<83> -5  20  0  -4  -5  11  12  14  14  -5  -23  30  -1  -6  -27  -30  12  9  1  -6  1  0  5  18  27  16  -6  2  3  -4  -11  18  -9
<71> -14  26  0  -4  9  8  2  19  -24  -20  -14  -3  20  -1  -10  -4  6  28  5  -25  10  26  13  22  0  14  4  26  -1  17  -2  -14  -8
<79> 17  5  29  -23  20  12  1  -3  -36  7  22  -14  25  -8  -6  -3  -9  10  -30  24  25  -29  6  -3  -17  -24  9  -15  32  4  18  4  -9
<74> -7  9  -18  -3  -1  -6  -10  -14  15  9  1  -19  -11  0  -12  7  -14  -2  -8  1  2  6  -2  -6  -9  -3  6  -6  -1  -19  -5  -12  23
<74> -3  11  15  -14  8  15  2  17  -55  -28  -2  8  26  25  8  3  3  24  8  -12  13  25  16  45  -2  10  0  25  -2  28  2  -20  -30
<83> -3  -4  2  -3  2  -2  2  -12  24  15  4  5  3  8  4  -7  -2  -18  11  4  -2  -2  -10  -1  6  -19  2  7  -9  -15  -11  11  4
<79> 2  -29  21  -12  16  6  3  -31  -21  18  19  -5  10  22  6  -25  20  -12  31  2  28  -14  28  32  -1  -47  28  39  -20  -28  -14  6  21
<71> -8  -11  2  2  -6  -16  -9  17  10  5  2  -17  5  -23  -4  -2  9  -3  -2  10  -7  -31  -12  -12  24  -9  -14  -17  10  -2  13  17  0
<71> -5  -24  -25  7  38  -48  7  -23  -47  5  17  13  3  36  48  9  3  -10  16  -32  28  -13  25  18  -50  -49  30  7  1  10  -16  5  -12
<79> 6  14  16  -32  -13  19  -18  4  -11  2  14  -30  8  4  -26  8  -26  5  -35  48  4  -13  -14  11  14  4  -17  -34  22  -12  18  -15  -1
<80> -9  -13  -23  14  -18  -26  7  15  32  8  -13  15  -18  20  14  -18  7  -36  15  6  -12  -15  -14  3  26  -1  -13  -20  -10  -9  -16  25  -3
<74> 9  -13  4  3  27  -5  4  -22  -45  -1  15  -4  5  2  16  7  8  14  2  -20  24  -3  31  2  -42  -20  29  19  3  8  2  -10  7
<74> -3  -5  9  -1  0  -4  -13  25  -44  -27  16  -20  29  27  46  46  -18  4  5  -1  -11  30  -19  10  -15  7  -18  8  -4  48  19  -33  -38
<71> 15  -19  -13  23  -37  9  11  -1  33  -8  -21  47  -48  14  4  -7  10  -21  14  8  -32  12  -4  -2  24  46  -18  -16  -24  -3  -12  7  -5
<79> 11  -32  -1  12  -3  4  -10  -34  -13  0  13  -12  -25  -4  10  20  8  4  14  -6  -3  7  21  -7  -20  3  15  15  -20  -10  5  -23  28
<74> 10  4  -23  -3  -35  10  -2  -5  10  -2  -11  -3  -47  28  -21  -9  -14  -17  -19  33  -3  6  6  13  10  39  -6  -37  -4  -27  -9  -17  25
<74> 7  5  9  -11  0  29  15  -21  -9  2  -12  26  -14  13  -32  -40  19  10  12  -3  22  6  38  38  10  6  21  25  -13  -28  -21  2  19
<79> -2  27  -3  -18  -21  19  -11  -1  38  2  -9  6  -9  -5  -35  6  -26  3  -23  25  -20  12  -27  0  25  24  -24  -25  7  -16  0  -6  -3
<83> -7  -15  -22  9  16  -32  -2  -17  -9  16  6  -22  -14  -10  0  -10  12  -3  1  -13  22  -30  24  -8  -19  -29  25  -5  5  -21  -5  8  33
<71> -21  20  1  -13  -2  -12  -5  33  22  5  -14  -5  19  -31  -34  -24  9  11  -10  7  -1  -34  -16  4  46  -8  -21  -20  24  -6  6  31  -11
<80> -1  -28  1  7  -14  -4  -4  -4  9  2  2  4  -12  9  11  -1  11  -15  22  7  -12  -6  -2  8  20  -3  -8  5  -19  -8  -3  4  3
<80> 6  10  13  -14  -12  23  5  2  8  -4  -11  29  -4  -2  -29  -19  4  9  -5  14  -4  -4  1  21  29  16  -12  -7  4  -9  -3  10  -13
<80> -11  -11  -24  -1  -2  -23  -9  -13  -6  -1  -4  10  -21  5  -7  2  5  6  7  -9  1  -11  13  22  6  -4  0  -12  -2  -15  -9  1  3
<80> 2  -7  -5  5  -10  -4  -3  9  -9  -11  -1  3  -7  10  12  12  -2  -2  1  3  -10  5  -4  4  2  15  -11  -10  -3  12  4  -8  -11
<83> 3  -21  -3  -2  -4  7  -16  -33  -21  -1  11  -22  -22  1  -8  13  5  13  9  0  6  7  26  13  -11  2  15  14  -16  -21  2  -29  33
<83> 4  6  1  -27  -3  1  -22  -9  -22  -1  23  -25  7  24  3  34  -40  -1  -29  34  1  1  -19  11  -13  -7  -13  -32  17  -1  13  -27  -12
<83> 2  -5  5  12  16  -7  9  10  -25  -11  4  6  18  7  34  12  5  2  11  -23  3  13  3  -6  -24  -5  7  20  -4  33  3  -3  -20
<71> -9  -8  7  8  -1  -4  -14  18  -16  -15  5  -26  17  -16  16  27  4  15  9  -11  -13  10  -8  -9  2  7  -11  14  -5  26  20  -16  -8
<79> 9  -27  -3  4  1  -1  1  -24  -30  -2  11  4  -16  35  23  4  5  -10  19  -2  10  9  24  23  -20  -7  17  15  -20  -5  -10  -17  9
<83> 2  -7  25  12  -4  21  7  10  17  -3  -5  3  13  -21  3  -8  21  2  23  -9  -13  11  -3  -14  17  7  -3  35  -18  9  5  7  2
<80> -1  1  8  -2  4  9  1  -18  28  6  6  23  13  16  19  17  -15  -14  18  -7  -18  30  -24  -3  -5  -13  -4  24  -19  2  -12  -2  -17
<79> -4  -1  -13  -10  -18  9  -3  -17  10  -3  -10  23  -24  33  -14  -7  -5  -6  13  7  -6  19  6  40  19  14  -5  2  -20  -24  -21  -11  4
<74> -1  10  27  2  11  9  0  19  14  5  2  -16  31  -52  -11  -2  10  16  -8  -4  -4  -17  -14  -36  9  -9  -5  9  16  13  21  18  -3
<79> 10  -8  3  21  18  -3  14  -16  13  9  7  13  5  -6  31  10  1  -12  11  -24  -4  13  -3  -36  -36  -14  17  22  -9  14  -4  6  1
<71> -9  -11  -23  15  -9  -25  -10  6  11  1  -1  -21  -16  -8  9  13  -1  -9  0  -2  -11  -8  -8  -18  0  4  -6  -17  -1  -1  5  -3  13
<83> 24  0  44  -5  53  0  27  19  -83  -19  27  36  68  20  67  19  -4  12  -6  -21  24  -1  0  1  -56  -35  12  18  28  79  17  11  -82
<74> 13  -25  -17  4  -9  -3  -5  -47  17  13  6  20  -45  8  -5  7  -4  -11  3  7  -8  -4  11  -1  -10  1  8  -14  -13  -32  -12  -4  22
<74> -3  -7  -15  8  -2  -21  12  -8  45  18  -16  49  -22  -18  -17  -29  16  -12  5  -6  -9  -36  -4  -6  27  -11  -6  -24  7  -22  -16  48  -7
<80> -13  -14  -11  16  -13  -2  -22  -16  32  8  8  -52  -10  -10  9  28  -5  -11  20  -5  -19  27  -12  -28  -5  1  3  27  -32  -16  4  -30  45
<79> 7  -30  4  -9  -13  11  -25  -37  -15  -1  16  -13  -25  -1  -13  23  0  13  7  14  -7  0  16  17  4  4  0  2  -15  -25  9  -28  22
<83> -21  22  -32  -4  -27  -15  -23  23  27  -3  -11  -43  -14  -3  -22  15  -23  -3  -22  19  -15  5  -25  -7  21  25  -24  -37  8  -12  6  -18  18
<71> -12  26  16  -11  -7  21  5  24  27  2  -23  4  13  -36  -52  -40  21  19  -2  3  2  -13  1  8  49  11  -10  8  8  -15  0  24  6
<71> -2  -12  6  -7  8  -18  4  9  -9  12  5  2  8  -5  -3  -25  15  -7  -2  11  16  -46  6  9  17  -29  0  -17  17  -8  2  31  -6
<83> -9  -14  -20  5  27  -36  -21  -5  -71  -13  28  -57  15  16  44  48  -13  13  -3  -22  22  8  17  0  -60  -23  21  7  5  27  16  -42  7
<80> 6  -26  18  8  6  -4  -1  1  -9  8  18  -24  13  -6  26  4  11  -13  13  4  3  -14  -1  -18  -7  -23  6  14  -6  7  12  4  7
<80> 0  -5  2  -9  -3  -11  -9  8  -5  -6  5  16  6  -2  5  18  -10  4  -10  11  -14  -15  -19  5  12  -2  -23  -28  15  14  11  8  -35
<80> 3  16  -8  0  -3  9  9  0  -6  -12  -12  25  -8  19  -2  -2  -6  4  -2  -8  0  24  6  16  -7  21  1  2  -4  7  -11  -9  -11
<71> -1  -18  12  3  12  -6  4  -9  5  -1  3  42  13  -4  19  7  12  2  26  -20  -14  -1  -8  7  8  -18  -7  19  -10  13  -4  19  -34
<80> 1  -13  0  5  -9  18  1  -21  0  1  -6  -4  -22  5  -15  -17  20  3  23  -7  7  14  30  18  7  9  17  31  -28  -26  -12  -13  36
<79> -5  10  -11  -7  -10  -4  -4  12  -7  -14  -10  17  -7  9  -9  4  -7  9  -9  3  -7  3  -4  20  14  20  -17  -21  8  7  0  -3  -21
<79> -11  -28  -15  15  -1  -18  -6  -21  13  -6  0  36  -10  22  37  27  3  -11  44  -30  -27  28  -9  13  -1  -6  -7  26  -36  8  -16  -5  -21
<83> 0  1  17  6  4  12  2  16  -19  -18  1  -2  23  2  21  16  3  10  13  -14  -7  26  -4  0  -6  10  -4  28  -10  32  9  -14  -20
<71> -7  23  -39  9  3  -8  -7  -15  -8  4  -1  -62  -23  10  -8  10  -19  1  -20  -10  24  29  22  -18  -50  12  33  3  -3  -20  -7  -44  64
<74> -9  6  28  -4  0  11  -3  26  14  -8  -2  7  37  -23  3  7  6  10  12  -4  -20  5  -27  -6  30  -2  -24  18  0  24  13  12  -32
<74> -14  31  -18  -9  21  -20  2  12  -14  -4  -15  8  7  -30  -33  -14  4  34  -26  -20  19  -24  13  6  -2  -4  5  -22  36  2  1  17  -9
9  -11  -1  6  -4  8  10  -22  17  6  -4  34  -19  12  3  -9  6  -12  15  -4  -6  8  7  5  0  2  7  10  -17  -12  -16  7  2 : <83>
15  11  1  3  4  15  25  1  -20  -19  -20  68  -11  16  -3  -18  11  14  2  -18  3  15  21  27  -4  28  3  3  1  18  -15  10  -33 : <83>
6  -4  -4  -6  -18  4  -14  1  -10  -7  12  -23  -8  25  13  27  -25  -11  -13  27  -9  14  -15  2  -7  15  -13  -20  -2  4  9  -28  -1 : <79>
-17  35  -18  -13  0  -6  -10  19  -13  -10  -7  -30  9  4  -18  7  -19  16  -23  0  10  13  -3  11  -4  12  -4  -13  16  3  3  -21  4 : <74>
13  -28  4  8  19  3  7  -46  -15  3  8  39  -15  1  11  4  16  10  24  -27  5  4  29  9  -25  -15  24  29  -18  -7  -12  1  1 : <79>
24  -20  34  9  5  26  -1  4  -54  -23  14  -10  9  -23  16  24  15  31  -1  -5  0  7  20  -13  -22  21  5  20  0  36  31  -23  -8 : <83>
-7  -3  27  3  32  -3  4  -4  13  12  7  7  38  -49  1  -3  20  18  16  -29  0  -18  -5  -27  0  -39  8  34  6  10  9  29  -11 : <74>
-3  -13  10  2  -7  5  -13  -6  19  8  9  -25  3  -14  1  11  0  -5  9  8  -12  0  -12  -16  10  -7  -5  11  -11  -9  9  -5  16 : <80>
1  14  17  -16  17  13  11  -2  -16  3  0  12  20  3  -15  -24  7  11  -1  -2  22  -6  14  22  2  -16  12  15  8  -4  -7  11  -7 : <71>
3  -18  7  -12  4  -1  -1  -7  -41  0  12  -10  2  30  7  -12  8  -4  9  11  23  -12  24  36  -1  -18  12  7  -5  -9  -4  -6  5 : <79>
-3  17  -2  -4  11  -5  4  8  1  7  -2  -13  9  -17  -15  -12  -1  6  -19  0  14  -16  2  -12  -6  -9  7  -11  20  -3  3  10  8 : <80>
23  3  26  -13  -27  37  1  -2  30  5  -3  21  -17  -19  -36  -12  -5  -1  -23  43  -18  -16  -14  -10  34  27  -22  -31  10  -16  11  13  -4 : <83>
-10  6  -5  -1  -3  4  -2  -15  43  19  -3  -11  -4  -5  -15  -11  -3  -13  9  1  -3  6  -8  -9  10  -12  6  14  -13  -30  -13  4  28 : <74>
-3  -5  11  4  7  9  4  -3  -6  -4  -1  6  10  1  7  -4  13  6  21  -16  1  14  9  9  0  -4  8  33  -16  5  -4  -2  0 : <83>
-4  -19  -8  0  9  -4  2  -27  -24  -1  10  11  -1  56  34  6  -1  -17  36  -16  10  31  16  38  -22  -20  19  38  -33  -5  -24  -20  1 : <74>
-1  3  -8  2  6  -11  0  2  -5  1  0  -3  -2  -5  -1  1  -1  3  -8  -4  5  -9  3  -5  -8  -3  3  -10  9  2  1  3  0 : <74>
-16  -18  -2  15  -2  -13  -10  3  20  4  1  -20  4  -21  9  7  16  -3  27  -16  -13  -1  -6  -15  13  -11  -3  23  -18  -2  4  3  15 : <79>
-12  -22  -13  32  -37  -9  -27  10  68  -1  -8  -28  -26  -52  0  38  4  -5  14  -1  -59  8  -39  -58  32  34  -35  -7  -22  0  21  -7  22 : <71>
-17  0  -1  0  12  -20  -12  15  -8  7  9  -52  21  -24  0  2  6  5  -2  -4  12  -21  -1  -15  -1  -25  6  4  11  -1  14  1  20 : <83>
11  -6  10  5  -14  20  14  4  1  -6  -13  24  -15  4  -11  -26  19  -2  10  4  0  0  16  13  19  21  0  6  -10  -5  -7  9  2 : <71>
-2  8  -3  -14  -8  17  8  -20  16  8  -11  26  -15  26  -26  -31  3  -8  12  6  9  10  14  37  19  0  8  12  -15  -34  -27  4  13 : <79>
-5  -8  -39  16  -14  -30  11  -7  42  12  -21  41  -42  10  -5  -22  7  -26  5  -5  -10  -19  -1  0  16  5  -4  -32  -4  -24  -26  31  4 : <71>
12  -2  36  -26  15  28  6  -22  -19  2  18  33  29  29  10  1  -10  0  10  9  7  13  -3  32  -4  -25  2  25  -5  4  -6  0  -33 : <83>
